Each row of numbers stands for one node and depends on some of the facts below. Use the named rows to name the rest.

Some rows with their names:
Z_978: [-49 -63 -43 -48  30 -52  15  70  36 -60   3  47 -64 -29 -56 -51  54 -36
 -76  39   7 -59 -59  21  11 -35  27  29  37  68  11 -62 -27 -69 -65  29
 -69  42 -43  64 -56  33 -36]
Z_638: [ 71  68  75 -15 -50  76 -11 -54 -37  76 -24 -61  40  32  60  14 -18  18
  19 -35  20  65  57  33   0  61 -39 -34 -53 -58 -44  63  -4  63  64  -9
  -2  61  -8  -2  72 -22  64]
Z_599: [ 15 -33 -54  75 -80 -33   4 -63  50 -57   7 -15 -52 -53 -46 -54   1  54
  14  59 -72  56 -55  18 -32 -41  91 -21  56  60  32 -61 -24  39 -62  60
  58 -72 -47 -33 -58  37 -35]
Z_461: [-19  39  82 -54  11 -23 -26  62 -33  76 -19 -27 -51 -22  63 -54  43  29
 -41 -64  21 -52  43  41 -49  44 -50 -70 -23   4  12  62 -31  15  55 -62
 -70  52  36  34  66  48  64]
Z_718: [-11 -38 -58  52 -80  -8   4 -64  44 -55  15 -24 -47 -43 -43 -50  24  12
  33  57 -69  47 -60  16 -13 -45  86  19  55  64  58 -56 -30  32 -66  63
  57 -70 -46 -23 -41  16  10]
Z_96: [-43  60 -40  46  49 -52  17  61  51 -49  16  65  42 -26  26  63 -78  32
  49 -43 -71 -47  15  20 -32 -36 -13 -42  19 -35   0  62  32 -18 -60   4
 -36 -42 -11 -33 -55  42 -67]
Z_901: [ 80  67  61 -10  35  27  15 -43  13  78 -10 -25 -46  31 -30  59  46  66
  41 -69  18 -48  11  39  40  80 -26  49 -54 -65  46  70 -21 -30  63  -3
 -55 -11  66 -12  70 -13  61]
Z_580: [ 73  52  76 -13 -33  29   3 -65 -48  74 -27 -50 -31  43   6  47  26  59
  -1 -46   5  78  52  39  33  54 -37 -10 -52 -65 -55  65   6  62  69 -24
  10  55 -22  -4  68 -40  63]
Z_410: [-14  -6  75 -51  29 -56 -31  36 -68  71 -21 -17 -62  -7   0 -60  57   7
 -56 -66  25 -43  52  42  18  47 -45 -22 -33   4   8  40 -31 -38  61 -55
 -75  29  60  27  72  -2  68]
Z_582: [ 60  28  67 -47 -63  71  -2 -43 -59  73  62 -60 -65  75 -54 -59  56  19
 -46 -74  17 -46  22  24  36 -13   8 -36 -71 -56  70  69 -20 -67  35  23
  20 -39  55 -25  74  60  63]
Z_459: [ 51  -9  76 -50 -24  -7   9  38  20  75 -25 -48 -70   1 -56 -55  55  19
 -77 -63  16 -58 -29  44  23   1 -29  -9 -52  60  56  18 -62 -10  54  24
 -72  60 -36  71  64  63  60]
Z_774: [-46 -35 -52 -50  32 -56  -3  74  24 -10  20  69  -4  11 -13 -63 -84 -38
   0  17  27 -54 -51  -2 -81 -12  -5 -44  61  57 -49 -61 -14  40 -72 -64
 -15  35  47  -8  49 -29  38]
Z_80: [ 74  67  61  -9  33  24  15 -39  16  74 -12 -23 -41  34 -36  53  50  65
  38 -70  16 -49  18  38  42  79 -29  48 -62 -66  48  70 -22 -29  61  -2
 -60 -18  75 -16  65 -10  60]
Z_115: [-39 -56 -40  18  21 -32  15 -42 -26 -51  -9  45  54  16  21  64 -23 -33
  51  54  -1  74 -29 -47  14 -28 -15  14  40  -8 -64 -30  51  39  28 -19
  60 -25 -35   6 -52 -51 -46]
Z_634: [-46   3 -44  33  11   5   8   9   8 -55 -12  14  61 -12  57  43 -78 -33
  43  49   0  73  30 -42 -39 -39 -10 -17  33   3 -62 -24  39  59  -3   4
  57  19 -37 -14 -46 -39 -59]
Z_541: [-39 -42 -52  24  23 -40  17 -26 -25 -54 -13  32  62  19   3  48 -45 -36
  38  56  -1  80  36 -33   7 -34   7  46  19   7 -65 -45  48  43  29  27
  59 -32 -28  -5 -17 -59 -41]
Z_437: [-43 -19 -56  41  44 -46  10  38  37 -55  32  56  45  -1 -22  68  -6 -30
  56  23  13 -48 -41 -50  36 -12  15  54  18 -19   3 -21  39 -69 -49  14
  35 -67  58 -15 -52 -38 -48]

Facts:
tizupluk: belongs to class; trarik: refers to
{Z_668,Z_508,Z_763,Z_473,Z_833,Z_648,Z_459,Z_471,Z_595,Z_196,Z_490,Z_797,Z_534,Z_293,Z_978,Z_472} tizupluk 669
{Z_832,Z_433,Z_404,Z_422,Z_718,Z_395,Z_489,Z_599,Z_305,Z_252,Z_300,Z_131,Z_463} tizupluk 807
{Z_237,Z_198,Z_362,Z_892,Z_492,Z_634,Z_154,Z_273,Z_546,Z_993,Z_783,Z_742,Z_396,Z_751,Z_580,Z_638,Z_541,Z_379,Z_465,Z_737,Z_987,Z_727,Z_572,Z_12,Z_475,Z_53,Z_427,Z_365,Z_782,Z_288,Z_426,Z_798,Z_115,Z_590,Z_223,Z_138,Z_817} tizupluk 660
{Z_665,Z_526,Z_125,Z_501,Z_769,Z_437,Z_124,Z_388,Z_786,Z_901,Z_869,Z_307,Z_103,Z_940,Z_226,Z_801,Z_440,Z_377,Z_689,Z_254,Z_80,Z_96} tizupluk 847
{Z_582,Z_760,Z_704,Z_895,Z_608,Z_494,Z_106,Z_359} tizupluk 554
{Z_712,Z_744,Z_461,Z_821,Z_952,Z_943,Z_413,Z_774,Z_649,Z_947,Z_725,Z_535,Z_741,Z_44,Z_279,Z_410} tizupluk 609
Z_763 trarik Z_471,Z_437,Z_786
Z_832 trarik Z_365,Z_665,Z_103,Z_541,Z_751
Z_198 trarik Z_254,Z_223,Z_833
Z_125 trarik Z_237,Z_422,Z_541,Z_648
Z_634 trarik Z_987
Z_154 trarik Z_459,Z_508
Z_769 trarik Z_437,Z_833,Z_797
Z_273 trarik Z_490,Z_422,Z_526
Z_124 trarik Z_798,Z_388,Z_546
Z_712 trarik Z_362,Z_786,Z_541
Z_742 trarik Z_115,Z_388
Z_404 trarik Z_138,Z_131,Z_279,Z_526
Z_638 trarik Z_783
Z_608 trarik Z_725,Z_599,Z_53
Z_494 trarik Z_410,Z_413
Z_307 trarik Z_473
Z_461 trarik Z_798,Z_943,Z_869,Z_590
Z_226 trarik Z_388,Z_797
Z_395 trarik Z_501
Z_952 trarik Z_459,Z_821,Z_377
Z_489 trarik Z_138,Z_744,Z_737
Z_727 trarik Z_718,Z_978
Z_12 trarik Z_106
Z_475 trarik Z_465,Z_80
Z_305 trarik Z_254,Z_53
Z_782 trarik Z_279,Z_53,Z_106
Z_300 trarik Z_599,Z_704,Z_580,Z_590
Z_288 trarik Z_473,Z_580,Z_572,Z_892,Z_396,Z_737
Z_426 trarik Z_704,Z_546
Z_689 trarik Z_138
Z_774 trarik Z_668
Z_649 trarik Z_668
Z_196 trarik Z_379,Z_940,Z_433
Z_359 trarik Z_993,Z_737
Z_947 trarik Z_440,Z_582,Z_252,Z_760,Z_797
Z_535 trarik Z_379,Z_895
Z_741 trarik Z_365,Z_582,Z_293
Z_44 trarik Z_413
Z_534 trarik Z_760,Z_103
Z_96 trarik Z_595,Z_704,Z_508
Z_817 trarik Z_492,Z_427
Z_472 trarik Z_293,Z_501


The same nodes again, as new rows of numbers:
Some rows with their names:
Z_737: [ -4 -15   8 -21  -5  15   0 -25   5  -6 -19   0  11  -9  -8  -9 -14  16
 -49 -10   6  -2 -16  -1  -3   9  -2  17 -33   2  -2]
Z_307: [  3 -29 -15   2  -8   6 -29 -24 -18   3   9 -29  12 -24   6  -5 -28  -5
   9  -3   8   5 -10  23  -5   9  -8  -3 -24   4  -9]
Z_634: [  4   0  14 -17  -1  11  -4 -22 -19 -15  -3  25   5  18 -17   1   5   4
 -24 -21  11  -4  10  -7   9   1   3   5  15 -10 -12]
Z_895: [ 17  23 -12  -8 -19  15 -16  -9   0 -11   3   2 -32  15   0  -3 -11   3
 -12 -20   0 -10  16   5  -9  -9  -7   3 -47  -3  21]
Z_742: [ 19  -5  16 -15  -1  11  -6  -9 -10  -5   5  37   1  17 -21  -8   5   7
 -16 -24  10  -5 -24  -7  14   7  -7   9  20  -6 -17]
Z_471: [  8   0   5 -11  10  -2 -13  11  54 -10   4 -17   6 -40  -8   9  -1 -25
   1 -19   9  -1   5  23  -2  -6   8  -2 -49  10  -2]
Z_718: [ 15 -11  -1  14   1  -3  10   4  26 -30  -7 -23 -17   1  -1 -18   7 -12
 -24   3  -4   0 -44  -3 -11  -4   1 -12  30  -4  14]
Z_769: [  3 -18  -8   2   3   0 -17 -21 -25   4  25 -19  -7   1  -1   3 -16 -14
  31 -14  13   3 -40  21  -8  11  -8  -3  28  -3 -11]
Z_377: [-16 -16  -4   1 -11   0 -14 -16 -25   7   2 -70   3 -34   5   8 -25  -9
   9  -1   3   2  55  10  -7   1   3   0  10 -15   5]
Z_473: [ 12 -22  12  -9   4   5 -24  16  54 -10  -5 -29  21 -56  -1   4 -18 -15
 -13  -9   9   3  19  20  -1   2   4   8 -89  19  -1]
Z_396: [  3 -19  11 -17  -3  17  -8 -19  -1  -7 -14   6  10  -6 -11 -14  -8  14
 -45 -10   6  -2  -8  -3   4   8  -3  16 -30   1  -6]
Z_237: [ -9  20   3 -19  -1  12  13 -29   6   4 -11  10   6  -9 -10  -9   9  13
 -36 -17  12  -9 -11  -1 -10  -4  13   6  16 -10  -6]
Z_465: [ -7  -2  10 -14  -4  10   2 -20 -11 -11 -10   2   1   8 -14   2   4   8
 -28 -17   1  -5  14 -11   2  -2   3  13   5 -10  -1]
Z_869: [ -7 -12  -9   2  -8   1 -21 -17   7  22   6 -51   7 -37   0 -14 -30  -3
  13  -5   3   1  10  18  -3  12 -12   1   7  -2   3]
Z_223: [-18   1  17 -21   1   7  15 -21  -9  -5  -4  14 -12  11 -16   7  -1   3
 -24 -19   8  -5 -33 -11   2   6  -3  14  15 -10  -5]
Z_526: [-29  11 -18  -7  -6   2  -5 -44   7  15  -3 -51   5 -34   7  -2 -22  -7
   9  -3   8   1 -18  23 -22   2   1   1  -2  -7   5]
Z_463: [ 20  -2   4  15   2  -2   9   9  20 -29  -3 -15 -17  -1   1 -25   8 -10
 -26   1  -1  -1 -52   4  -9  -3   1 -15  29  -3   8]

Which node is each row?
No name comes twice in this set of rows, the named rows included.
[ 43  -9  14  19  -8  -1   5  16  26 -24   5  10 -12  -8   1 -35  -3  -7
 -14   3  12   3 -54   6   2  10 -11 -17  19  -2  -8]	Z_300
[ 20  27 -12  -2 -12   0 -27 -24  19  -6  20   4  14   4  13   1  28  -4
  17   1  17  -7 -71  -6  11   4  19 -27  30  -2 -13]	Z_712
[ 32  25  -3  -7 -27  21 -19  -7  -2  -9  10  28 -25   6  10 -10 -21   8
 -20 -18  17  -5 -31  13  -9  -1  -6  -1 -87   5  -1]	Z_359
[-37 -15  -4  -5  -3  -4   2 -34  -9  11   9 -51 -14 -18   0   7 -30 -13
  17  -6   8   3 -30  15 -11  10 -11   3   4  -9   7]	Z_254
[ 14  -3  29 -14  -9  11   2  -8 -32 -10  -1  26   8   0 -14   6   2   4
 -27 -14  16  -4  50 -13  16  -1   3   3  17 -20 -17]	Z_154
[-21  29   2  -9 -17  -3  -8 -35  32  -6   3 -18   0  -5  17   7   4  -5
  10   8  14  -3 -79 -16  10  10   9 -16  -7  -7   5]	Z_279
[  8 -26 -11   2   1   0 -25 -14 -18  10  23 -33  -1  -6  -3  -1 -25 -10
  26 -12   8   2 -25  21  -1  12 -11  -4  19  -1 -11]	Z_226
[  6 -26  17 -10  11  -2 -14  23  31 -14   6 -45   9 -42  -1  21   1 -22
  -4 -15   7   3  32  18  -1  -7  20  -2 -54   7   0]	Z_293
[ -1  20 -23   2  -3   4 -21 -36  -7   8  16 -18  16 -20   8  -5  -6  -6
  22 -12  20   0 -15  31 -15   0   6  -9  24  -6 -16]	Z_125
[ -6   8  22 -21  -4  11  15 -27 -17 -10  -4  37  -6  12 -15   7  -4   3
 -16 -17  17  -4 -20  -6   5   6  -3  11   7 -15 -11]	Z_12
[ -1 -10  20 -11  13  -4  -7  14  47 -13   6 -21  -9 -30 -10  17  -8 -27
   6 -18   9  -1 -11  18  -2  -1   3   4 -46   7   2]	Z_833
[ 30  -6   2  13  -3   2   1  -6  19 -38  -1  18  -7  -2   7 -28  -1  -8
 -19   1  12   4 -75  13  -6   4   0 -16   2   3  -3]	Z_489

Now the same nodes, written a new way:
Named rows:
Z_832: [  7  -6 -12 -10  -4 -14 -15  -4  -4   1 -20 -13   9   0  21   1  17 -11
 -32 -11   3  -5 -13 -38  -2  13   4  -9 -28  10   4   1   6  -6  -8  -3
   9  -6]
Z_801: [  0 -17  11 -11   1 -20 -16  -4   3   2 -16 -14  -7   2 -11   3 -12  18
  53 -13   2   0   3 -28   0 -18   1   2  20  14  -6   0   4   1  -3   7
 -16  -7]
Z_978: [  0 -18  11 -12  -2 -23 -15  -4   1   0 -17 -11  -8   1   0   6  -1   8
  55 -14   2   2  -4 -36   3  -8   2   1  18  19  -5  -6 -11  -4  -4  -2
 -19  -8]
Z_80: [ -1 -19  16  -9   0 -20 -15  -4   3   0 -16 -13  -9   3 -13   6 -12  15
  56 -14   2   2   3 -26   2 -18   2   4  30  16  -7  -5 -11  -3  -1  10
 -16  -7]
Z_475: [  0  45   5  12   3   8  20   0   0  -2  14 -15  17   9   0   2 -22 -20
 -38  25   2   3 -12  24  -1 -18   0   3 -28  -4   0  11 -16  -4  -6  26
  50 -10]
Z_580: [  0  14   8  36  -1   7  15   2   6  -2  32 -14   6  11  13  12 -23 -20
 -38  39   3  -3 -16  49  -2 -18   6   0  -6  -4  18   0 -15  -6  -5   2
  20 -10]
Z_712: [  0 -19   0 -12  13 -24 -16   0  -9  17 -14  -2   3  -2 -13   4  18  27
 -21 -14   3  -2  40 -22  -3   9   9 -10 -35  -5  -8  -2  81  14   9  10
 -14 -10]
Z_427: [  0  25   9   8   5  13  21   5   1  -4  19 -14   6  12   2   9 -21 -21
 -41  27   0   2 -12  36  -1 -17   8  10 -22  -3  18   0 -14  -4  -6  26
  44 -12]
Z_198: [  1  53 -13  17   5  -8  33  -3   1  -1  14 -14  12  15  -4   2 -22 -21
 -42  12   1   2   4  49  -5 -17   1   7 -26  -4  -3   1 -14  -6  -6   8
  60 -11]
Z_223: [  0  28 -10  12   1  -1  35   0   2  -2  19 -13   0  19  -2   6 -22 -22
 -37  18   0   2  -6  58  -2 -19   9  15 -24  -5  14  -3 -15  -4  -6   6
  57 -11]
Z_44: [ -1 -20  25 -10  24 -20 -16   0 -10  18 -10   6   5  -3 -15  17  13  24
  -6 -13   2   8  33 -31  -4   6   9 -10 -29  -5  -8  -1  42   4  16  17
 -18 -10]
Z_901: [  0 -17  12  -9   4 -19 -15  -4   4   2 -15 -13  -8   2 -12   3 -10  19
  55 -14   1   1   2 -29   0 -18   0   1  24  16  -7  -3  -3   0  -3   7
 -16  -6]
Z_689: [  1 -17   4  -9  -2 -25 -17  -4   0   5 -14 -14  -6  -2  -7   1 -18  13
  58 -15   1   2   1 -31   1 -16   0  -2  22   2 -10   0  27  -3  -2  10
 -17  -2]
Z_124: [  0  -8   4  -8  -3 -21 -15  -5  12  37 -16  -8  -2   3 -12   3  -3  20
  64 -15   8  -5   8 -21  -2 -19   1  -7   6  15  -8  -1   0  13  -8  -6
 -18  -6]
Z_546: [ -1  28   3  25   1  20  21   3   7  -2  23 -13   6  19   2  20 -20 -22
 -40  38   2  -3 -14  54   0 -18  11   6 -22  -3  29  -1 -18  -6  -7  -2
  23 -11]
Z_490: [  0 -19  -2 -12   1 -23 -15  -4   1  -3 -17 -14  -9   1   4   1  -6   1
  53 -15   2   0  -1 -34  10  -2   2   2  23  13  -5  -3   4  -5   0   0
 -16  -4]
Z_704: [ -1   0  -1  18   3  17 -15  -3  28  -1  -8  -2  -8   9  -1  14 -21 -21
  -1   7   5  -2 -14  25  14 -19   0   5  83  -2  -5  -2 -15   2  -5  10
  -6 -10]

Rows to name:
No name comes twice in this set of rows, the named rows included.
[ -1 -18  16  -9   0 -24 -16  -4  -8  51  -8  14  13  -3 -14  17  18  22
   4 -12  13   4  30 -14  -7  -4   6 -10 -27  -5  -8  -1  42   3  12  -4
 -18 -10]	Z_461
[  0 -16  14  -7   1 -22 -18  -4   6  14 -14 -14  -6  -1  -7   2 -12  23
  65 -12   3  -3 -12 -33   1 -17  -1  -8  25   5  -9   1  26  -3  -4   0
 -19  -2]	Z_307
[  0  19  -8  20   1 -13  34  -1   1  -3  29 -13  -7  17   4   4 -23 -22
 -39  14   1   7 -10  63  -1 -17   9  17  -8  -6  10  -3 -14  -5  -3   9
  47 -12]	Z_53
[ -1 -20  11 -10   4 -25 -16  -3  -6  24   1  18  -8  -2 -15  21   7   0
  17 -14   6  10  34   4  -3   6  15  -8 -24  -5  -7  -4  26  -3  28  -3
 -18 -11]	Z_725
[  0 -17   9  -9  -1 -20 -16  -4  13  16 -16  -9  -9   6 -12  13 -10  12
  76 -14   4  -3  -4 -15   1 -18   2   0  47  12  -3  -3  -9  -4   0  -4
 -19  -7]	Z_869
[  0 -16   0  -9  -3 -19 -16  -5  12  13 -15  -5  -8  10 -12  18  -7   7
  69 -13   6  -5   2  -1   0 -18   5   5  50  18  -9  -6 -13   1  -1  -2
 -19  -7]	Z_388
[  0   7   6  -9  17  16 -14  -1  14  -4 -16 -10  -9   5  -6   4 -20 -22
 -26  -7   0   5 -12  -3  18 -19   0   9  49   5  -3  -1 -11  14  -6  45
  19 -11]	Z_895
[  0 -20  13 -10  -3 -24 -17  -4   1  -1 -15 -14 -10  -1  12   6  -7   5
  67 -14   4  -5 -15 -34  11  -5   2  -8  49   6  -4  -1  -3  -5   2  -3
 -16   0]	Z_473
[ -1 -16  28 -11   3 -19 -16  -4   3  -3 -16 -13  -7   3 -12   8 -11  22
  52 -14   0   6   0 -32   5 -17   0   6  26  20  -8  -2 -12   1  -2  22
 -15  -9]	Z_940
[  0   4  -4  23   0 -12  24   3   1  -3  34 -15  -5  10  13   4 -24 -23
 -43  21   1   3 -15  43   2 -14   7   9 -12  -4  12  -1 -15  -7  -2  24
  51 -11]	Z_138
[  1  50  -7  20   4  12  23  -1   1   0  13 -14  17  15  -4   3 -22 -21
 -37  31   3  -4 -12  42  -3 -19   2   0 -26  -5   2   2 -17  -4  -7   3
  47 -11]	Z_742
[  0 -19   0 -11   3 -24 -17  -4   1  -2  -9 -14  -9   2  -6   1 -19   3
  61 -15   2   3   1 -16  14 -15   1   6  48   5  -9  -2  13  -3   7  12
 -14  -4]	Z_526

Now the same nodes, written a new way:
Some nodes and their rows:
Z_943: [-15   3 -11 -31   9  -5  -6 -10  19   0  16  16  20  35   7  -7 -22  16
  27 -14   4 -13 -30  27  17   6  17  62]
Z_774: [-13   8 -24 -32  -1 -13  13 -10  39  -9  10  16  12  27  20 -10  -5  26
  27 -23   9 -27  -2  33  37  -2  10  37]
Z_410: [-22   4 -11 -33   1 -20  17   5  25 -26   6  22   6  40  18 -10   5  23
  26 -25   8 -34 -21  40  30  -2  12  40]
Z_760: [-31  21  -5  34  -9  16 -26  24 -53  -1  -6 -26  -9  11   2   1  38  28
  24 -16  -9   9  28  25 -11  18   7  60]
Z_741: [-36   2 -32 -30  -3   3  -8 -12  45  15  29   4  10  26  25 -14  -2  20
   4 -18  -9 -19   2  49  48  13   9  39]
Z_490: [ 10   4 -47  26  -3  14  21  49  32  -9 -56 -32  -3  13  32 -21 -22 -21
 -24   2 -14  -6   5  20  -1 -42 -14  13]
Z_237: [-33   4  11   5   1   7   3   2 -32  16  -6 -12  -3 -10  23  14 -13   1
   7 -26   7  18  -3 -27 -10   0 -22 -49]
Z_782: [ -6  11  11  -7   4   1   3  -9  -4  37  -6 -15 -19 -17  23  36 -21   8
  13  12  20  16  31 -36  -5   4  13 -41]
Z_595: [ 19   1 -50   8  11  11  16  23  35  10 -41 -17   6   0   2 -12 -18 -37
   5  -5  -9  -1 -21  11  -8 -66 -13  39]
Z_892: [-15  18  43 -10  -1 -10  -9 -33 -24  22 -28  -7  -1 -20  16  10 -16  -2
  14   7  38  10 -18 -12 -36  12  -9 -35]
Z_437: [ 27 -38  28 -14  -1  -8  -6  45 -20 -22  56  12  -2  11 -28 -18  14 -20
 -21  21 -30  13   2  13   8  30   6  -9]
Z_305: [ 12   4 -19  56   8  13  -9 -18  13 -36  25  29 -21  -2 -22  28  -1  33
 -48  42 -12 -14   5 -37  32  -9  10  22]
Z_546: [-21   1  25  -3  13  -9  -9 -35 -33  40   4  -4  -2 -16   3  29 -16 -11
  31  -8  15  31 -29 -31 -33  -6  -7 -16]
Z_459: [ 12   1 -64   5   9  14  30  30  28  -2 -42 -13   3   5  -4  -9 -17 -36
   7 -15 -14  -4 -24   3 -10 -73 -21  29]
Z_797: [ -9 -17 -36  37  12  -2   0  28  31  12 -22 -25 -21  16  24  -9  -6 -41
 -10   6 -19   8 -20  35  -4 -51  -9  37]
Z_489: [ 10  24  -3  38  -7  21 -11 -39  15 -40  -7  24   2 -12 -18   5   1  38
 -61  44   6 -32  -7 -20  16   7   3   6]
Z_649: [-21   3 -24 -37   2 -14  14  -8  42  -8  10  13  11  28  19  -9  -3  28
  23 -20   5 -31  -2  37  39   4  16  36]

Rows to name:
No name comes twice in this set of rows, the named rows included.
[ 28 -25  30 -24 -10  -9   0  31 -12 -29  38  19   8   3 -34 -31  26 -25
 -25   9 -26   1  -9  23  -4  29  -9 -17]	Z_501
[-10   2 -24  52   1  15 -11 -37  10 -36  17  32 -10 -10 -25   1  23  24
 -51  21 -12 -23 -23 -12  21 -15 -19  10]	Z_395
[ 12  19 -17  43  -2  24  -3 -23  16 -39  -2  24   2  -8 -20   9  -7  36
 -60  40  -7 -25  12 -33  30  -3   4   1]	Z_404
[  1  34  -4  10   0  25 -17  10 -56   1 -19 -19  10   9 -22   9  17  23
  48 -12   7   7  16  -2 -32  21  20  73]	Z_704
[ 51 -21   6 -46  -5   6  20  31 -12 -28  36  21  25  -1 -56 -23  14 -26
  -8  -1 -21   2 -11 -16  -3  11  -7 -16]	Z_377
[-18   8 -38  54  -2  28 -11 -35  18 -24  28  18  -6 -17 -17   1  17  27
 -64  25 -21 -19   4 -18  39  -8 -20   2]	Z_832
[ -9   0 -12  55   0  29  -3   2 -19 -68   3  20   7   7 -22   4  -5  25
 -58   8 -20 -21 -21 -39  16  -2 -22   1]	Z_422
[ -7  13 -49 -56   3  10  17 -10  41   7  19  15  29  20   1  -5 -18  18
  27 -30   5 -24  -1  10  41  -4   7  44]	Z_952
[ 50 -21  12 -42  -6  -3  -8  -1  14  14  51  18  11 -15 -45 -14  15 -28
 -19  36 -21  13  13  11  13  28  17   0]	Z_124
[-23  -2  -6  65   9  10 -18 -34  -6 -35  32  30 -15   0 -26   5  17  21
 -50  20 -20 -12 -42 -12  17 -11 -16  21]	Z_252
[ 21 -32  21 -20  -5  -5  -9  29  -9  -8  53  12   1   3 -30 -27  27 -26
 -24  23 -27  11  -3  23   4  27  -3  -9]	Z_440
[ -3  22  30 -22  -7  -5 -13 -49   9  46 -26  -8   2 -36  17  16 -13   4
   5  21  38   8  10 -14 -24  15   6 -39]	Z_288
[-11   4  29  13  10 -15   1   5 -34  13  -5  -6 -16   2  23  35 -24   0
  21  -1  18  24  -8 -41 -24   1   1 -27]	Z_53
[ 57  -7  28 -37 -19  -2  -1  35   5 -25  14   8  19  -7 -23 -23   3 -12
 -35  34 -13  -3  25  12   6  43  12 -27]	Z_689

